Read these off the grid that follows.
1) The largest entry?
2) The entry just left of the smallest entry?
[[708, 344, 358, 346, 520, 667, 271, 228, 519, 902, 823, 608, 793], [510, 559, 366, 327, 517, 370, 558, 457, 641, 460, 658, 240, 278], [479, 632, 377, 382, 731, 681, 382, 485, 774, 591, 567, 384, 619], [402, 452, 732, 620, 431, 417, 542, 418, 708, 696, 444, 451, 368], [509, 640, 687, 523, 557, 473, 674, 622, 559, 551, 472, 472, 358], [388, 499, 605, 473, 468, 570, 562, 519, 357, 519, 670, 625, 354]]
1) 902
2) 271

M = [ 28  10  23  22  13 -11  11   7  27  -1 -20 -11   1 -17 -17 -26]
The entry just right of -20: -11
The second entry from the right: -17
Give the entry just right of the largest entry.
A: 10
Give the entry just left of -1.
A: 27
Give the 3rd entry from the left.
A: 23
The third entry from the right: -17

[[-20  36 -17 -13   9  34  -5 -40 -38 -41  19   2  -8   9]
 [ -2 -12 -19  11  -7  23  -5 -24 -33 -29  16   1  -5   0]
 [  0  -1  25 -23   8  27  -4 -30 -37 -34  18   1  -6   2]]
Counting starts at 1.
Report the bottom-right entry.
Answer: 2
The top-right entry: 9
Report the entry just right of 23.
Answer: -5
Report the maximum.
Answer: 36
The entry in row 1 and column 3 -> -17
Report the entry in the top-left corner.
Answer: -20
The entry in row 2 and column 1 is -2
Report the entry directly above 11.
Answer: -13
Report the entry at row 3, column 1.
Answer: 0
Report the entry directly below -24.
Answer: -30
The entry directly below 19: 16
Report the entry just left of -29.
Answer: -33
The entry just right of -33 -> -29
Report the entry just left of -7.
Answer: 11
Report the entry at row 3, column 3.
Answer: 25

Questions about the table below. Indices start at 1.
1) Report the entry at row 2, column 3.
2) Report the entry in the top-right corner.
3) Report the entry just right of -5.
4) Report the entry in the bottom-left corner.
5) Report the entry just left of -16.
6) Report the entry in row 3 and column 2.
7) Report the entry just left of 19.
8) Report the entry in row 3 and column 1.
[24 6 -12 17 -11 39]
[10 -3 -3 11 -15 42]
[13 4 -5 19 -17 36]
[11 -2 -6 11 -16 40]
1) -3
2) 39
3) 19
4) 11
5) 11
6) 4
7) -5
8) 13

X =
[-3 -39 -19 36 -9]
[-25 3 21 13 32]
[-16 -28 -14 -14 10]
[11 6 -43 28 -20]
[-21 -28 -12 -10 0]
Counting starts at 1.
The entry at row 2, column 3 -> 21
The entry at row 1, column 3 -> -19
Give the entry in row 2 and column 1.
-25
Give the entry just left of -39.
-3
The entry in the bottom-right corner is 0
Give the entry in row 3 and column 2.
-28
Give the entry at row 3, column 1.
-16
The entry just right of the centre entry is -14
Give the entry just left of 6.
11
The entry directly below the smallest entry is -12

array([ -1.9,  12.0,  -3.4,  18.0,   5.6, -10.2,  18.6])
The 3rd entry from the left?
Answer: -3.4
The first entry -> -1.9
The last entry?
Answer: 18.6
The second largest entry?
Answer: 18.0
The 3rd-last entry: 5.6

Read these off the row that follows.
1) The second entry from the right?
2) The 1st entry?
3) The third entry from the end?
4) The 2nd entry?
5) The third entry from the left?
[-27 20 -19 -2 -39 -14 -13 -1 6 8 -9 18]
1) -9
2) -27
3) 8
4) 20
5) -19

Questions about the array below. Counting starts at 1.
1) The entry in row 1 and column 1?
2) The entry in row 2 and column 1?
3) The entry in the top-right corner?
4) The entry in the bottom-left corner?
5) The entry in row 1 and column 3?
6) The entry just right of 22?
7) The entry directly above the smallest entry?
8) The entry just right of -24?
[36 -2 0 42 28 -13 -37 15 32 -3]
[-37 -13 11 -41 -19 -37 36 -6 0 29]
[26 8 -5 27 -29 9 42 41 21 -20]
[-1 21 22 -24 14 25 -33 29 -27 10]
1) 36
2) -37
3) -3
4) -1
5) 0
6) -24
7) 42
8) 14

grid =
[ 1.18 -0.44  1.02  0.48  2.09  0.41  2.16 -1.37  1.30  1.26 -0.26  0.11
  1.07  0.66  1.09  0.55]
Read off the entry just right of 1.30.
Answer: 1.26
Read off the entry just left of 2.09.
Answer: 0.48
The entry just left of the largest entry: 0.41
Read off the entry just left of the smallest entry.
Answer: 2.16
The entry just right of -0.26 -> 0.11
Read off the entry just left of 1.09.
Answer: 0.66
The entry just left of 0.41 -> 2.09
The entry just right of the largest entry: -1.37

A =
[[ 73 144  70  94]
 [140  85 208  79]
 [ 71  36 158 138]
 [112 123 225 240]
 [155 215 100 138]
 [161 153 109 238]
 [191 193 207 216]
 [231  94  88 123]
 [ 81 192 146  91]
 [216 179 193  46]]
The 4th entry in reading order -> 94
The entry just right of 231 -> 94
The entry just left of 192 is 81
The first entry on the main diagonal: 73
Report the entry directly above the smallest entry.
A: 85
Report the bottom-right entry.
A: 46
The minimum: 36
Report the entry just right of 146.
A: 91
Report the smallest entry in the first row.
A: 70
The entry in the bottom-left corner: 216
The 2nd largest entry: 238
Report the entry just right of 73.
A: 144
Report the entry just left of the largest entry.
A: 225
Report the last entry in the row that holds the smallest entry.
A: 138
Report the entry directly above 225.
A: 158
The entry directly below 155 is 161
The largest entry in the first column -> 231

Questions about the table below.
1) Which number is the entry just left of -64.187?
2) Which number is the entry just right of 3.496?
3) Which number is the entry just left of the largest entry?
4) Which number is the entry just right of 1.565?
5) Which number is the entry just right of -179.197?
((3.814, -153.654, -102.804, -132.521, 22.369, -12.964, -57.225, -55.915, -132.521), (266.121, 78.570, -266.870, -46.534, -93.200, 143.331, -102.724, -259.250, -46.534), (-68.460, 46.816, -197.233, 203.395, 14.747, 147.701, -239.473, -47.796, 203.395), (22.446, 99.791, 191.147, -202.426, -43.331, -36.306, -67.897, 3.728, -202.426), (-6.656, 83.302, -69.063, -61.032, -101.083, -282.615, 216.915, 111.818, -61.032), (-170.273, 85.120, -265.636, -64.583, 72.597, 1.565, -202.050, 15.390, -64.583), (-32.054, -263.029, 3.496, -57.786, -100.620, -62.705, 53.833, 70.958, -57.786), (48.465, -91.349, -97.602, -99.216, 13.759, -140.931, 11.111, -36.434, -99.216), (-219.494, -86.729, 18.287, 225.204, 35.778, 39.998, -111.232, -55.240, 225.204), (254.436, -157.688, -144.010, 0.537, -212.778, -31.014, 72.898, -127.120, 0.537), (-107.539, -140.493, 297.269, -198.039, 23.088, -38.984, -52.212, 100.036, -198.039), (-78.473, -121.072, 67.892, -194.464, -187.738, 20.718, -22.032, 160.117, -194.464), (-137.230, -64.187, -179.197, 31.324, 111.593, -7.803, -37.265, -145.527, 31.324), (26.338, -96.498, 34.577, -61.215, -133.782, 98.100, 0.549, -174.994, -61.215), (-99.031, -191.657, 1.752, -17.080, -253.608, -253.325, 187.940, 222.164, -17.080), (-8.468, 81.995, 90.660, 103.320, 114.400, -199.879, 37.509, 125.238, 103.320))
1) -137.230
2) -57.786
3) -140.493
4) -202.050
5) 31.324
